Below is a small trained network, with its code and all its weights. Each question gives an input and a class and asks what happens when units are switched off, that is, made to give their printed mean instead of their output.

import numpy as np


def w(rows, s, z=0):
    codes = np.array(rows[::2]) - 128.0
    scale = np.full(codes.shape[1], s)
    scale[-1] = z or s
    return codes * scale


def f(y):
    return np.maximum(y, 0)


def log_softmax(a):
    a = a - a.max(-1, keepdims=True)
    return a - np.log(np.exp(a).sum(-1, keepdims=True))


def net(x, mask):
    res = np.array(x, float).reshape(1, 7) / 4 @ E
    y = f(res @ A[0][:, :-1].T + A[0][:, -1])
    res = res + np.where(mask, y, B[0][:, -1]) @ B[0][:, :-1]
    return log_softmax(res[-1] @ U[:, :-1].T + U[:, -1])


A, B = {}, {}
E = w([
[126,130,125,128,131,124],'x0',
[130,130,132,131,124,132],'x1',
[138,125,131,136,133,134],'x2',
[110,1,147,197,91,39],'x3',
[137,11,67,64,110,242],'x4',
[107,127,111,103,141,98],'x5',
[255,131,117,68,88,64],'x6',
],0.0068)
A[0] = w([
[120,15,114,177,77,78,67],'neuron 0',
[119,33,79,73,147,229,30],'neuron 1',
[121,96,69,110,140,161,106],'neuron 2',
[2,136,148,172,163,181,113],'neuron 3',
[140,227,139,108,164,131,167],'neuron 4',
[108,29,145,189,146,72,68],'neuron 5',
[19,124,115,180,168,179,79],'neuron 6',
[133,180,120,83,153,181,19],'neuron 7',
[24,95,141,182,168,167,79],'neuron 8',
[137,200,116,94,159,166,6],'neuron 9',
[118,65,156,192,145,50,99],'neuron 10',
[107,73,87,113,77,199,117],'neuron 11',
[235,122,143,91,65,103,165],'neuron 12',
[112,218,206,167,139,66,132],'neuron 13',
[240,130,126,79,87,82,110],'neuron 14',
[117,178,111,86,170,171,21],'neuron 15',
[134,68,63,70,122,197,42],'neuron 16',
[133,47,72,77,120,220,62],'neuron 17',
[128,44,136,148,77,84,82],'neuron 18',
[217,130,103,85,41,80,51],'neuron 19',
[90,219,190,180,170,59,101],'neuron 20',
[168,203,113,71,169,187,82],'neuron 21',
[132,39,131,183,82,66,86],'neuron 22',
[156,165,99,82,152,165,134],'neuron 23',
[56,117,158,171,141,177,94],'neuron 24',
[132,183,120,108,147,167,5],'neuron 25',
],0.0058,0.0021)
B[0] = w([
[40,220,199,102,73,201,239],'neuron 0',
[206,127,70,163,22,16,254],'neuron 1',
[178,122,85,150,63,75,186],'neuron 2',
[254,124,191,67,216,88,245],'neuron 3',
[63,132,100,170,79,188,227],'neuron 4',
[46,207,173,110,70,192,228],'neuron 5',
[235,151,227,39,243,40,229],'neuron 6',
[69,213,182,102,71,184,185],'neuron 7',
[183,134,186,60,210,104,230],'neuron 8',
[59,199,164,113,51,158,185],'neuron 9',
[58,179,136,125,95,169,226],'neuron 10',
[173,137,84,166,81,52,224],'neuron 11',
[158,113,155,97,206,142,249],'neuron 12',
[196,62,33,186,54,40,244],'neuron 13',
[174,97,183,35,222,152,245],'neuron 14',
[90,175,146,89,88,139,180],'neuron 15',
[171,137,100,170,61,62,226],'neuron 16',
[202,137,77,201,33,24,251],'neuron 17',
[34,222,205,112,103,177,212],'neuron 18',
[193,118,212,37,218,114,224],'neuron 19',
[229,56,24,241,28,12,244],'neuron 20',
[36,203,174,116,54,199,230],'neuron 21',
[51,213,155,99,70,194,233],'neuron 22',
[60,161,139,144,100,183,206],'neuron 23',
[197,133,172,76,199,83,202],'neuron 24',
[96,180,142,119,95,131,166],'neuron 25',
],0.0047,0.0041)
U = w([
[193,105,34,205,47,50,77],'0',
[15,194,174,120,71,193,75],'1',
[212,112,198,64,254,101,88],'2',
[125,103,98,151,154,141,255],'3',
],0.0071,0.0075)

Each question gives the input, the list of numbers given to net, and the class t.
The units are the neurons (one row each of A and B). Each row of codes is followed by its name. A weight is (code - 128) times the scale printed after its matrix; where a second scale follows, it is the last column's (A, B and U).
mask holds one flag per neuron, in row order. A switched-off neuron (its flag False) gives its mean, the last column of its row in B, instead of its output. The means were averaged over made-up inputs and are rounded, as every weight is.
A unit's drop is (log p(t) with every unit on - log p(t) with that unit switched off) / (log p(t) with every unit on - log p(t) with every unit switched off).
The circuit of an input: a set's keep is (log p(t) with only the set's units on - log p(t) with every unit switched off) / (log p(t) with every unit on - log p(t) with every unit switched off). Starting from the 12 units with the biggest drops (on a tie, the unit counted first), units are removed one at a time, each time the one whose removal leaves the highest keep (on an exact tie, the one counted first), for as long as the keep stays at least 0.8.
units of the circuit, in order: the units of the circuit, biggest drop first
most important unit: the unit with the biggest drop
top k neurons: the k neurons with the biggest drops, biggest first
drop when u is switched off: that unit's drop, to one decimal
input [1,7,2,8,-6,-7,-2], class 1: units of the circuit, in order => (neuron 5; neuron 22)
input [-5,-1,-1,-7,8,2,-2], class 0: units of the circuit, in order => (neuron 1; neuron 17)
input [-2,-1,-7,5,1,5,7], class 2: most important unit => neuron 19
input [-7,3,-5,4,-2,2,6], class 2: top 2 neurons => (neuron 19; neuron 14)
input [0,7,-3,-4,7,-2,-6], class 0: units of the circuit, in order => (neuron 1; neuron 17)
input [-4,-1,3,-2,5,3,-5], class 0: units of the circuit, in order => (neuron 1; neuron 17)
input [-3,-5,7,7,0,8,-8], class 2: units of the circuit, in order => (neuron 6; neuron 3)
input [-1,-5,-2,-5,7,-4,-8], class 2: top 3 neurons => (neuron 6; neuron 3; neuron 8)
input [3,-8,7,-8,-6,-1,8], class 1: top 2 neurons => (neuron 21; neuron 4)
input [5,3,-4,-7,-7,-8,-3], class 0: top 2 neurons => (neuron 20; neuron 13)
input [2,1,-7,0,-8,-4,-3], class 0: top 2 neurons => (neuron 20; neuron 13)
input [-4,-8,1,-8,-6,5,3], class 1: top 2 neurons => (neuron 21; neuron 9)
input [1,-1,6,0,-3,-3,-6], class 2: drop when neuron 6 is switched off => 0.2
input [-1,3,2,6,-2,6,6], class 1: drop when neuron 21 is switched off => -0.1
input [-2,3,-2,3,-6,8,-7], class 2: drop when neuron 3 is switched off => 0.6
input [3,1,3,1,0,-1,-6], class 2: drop when neuron 5 is switched off => 0.0
input [4,-1,5,7,4,1,-2], class 1: top neuron => (neuron 0)
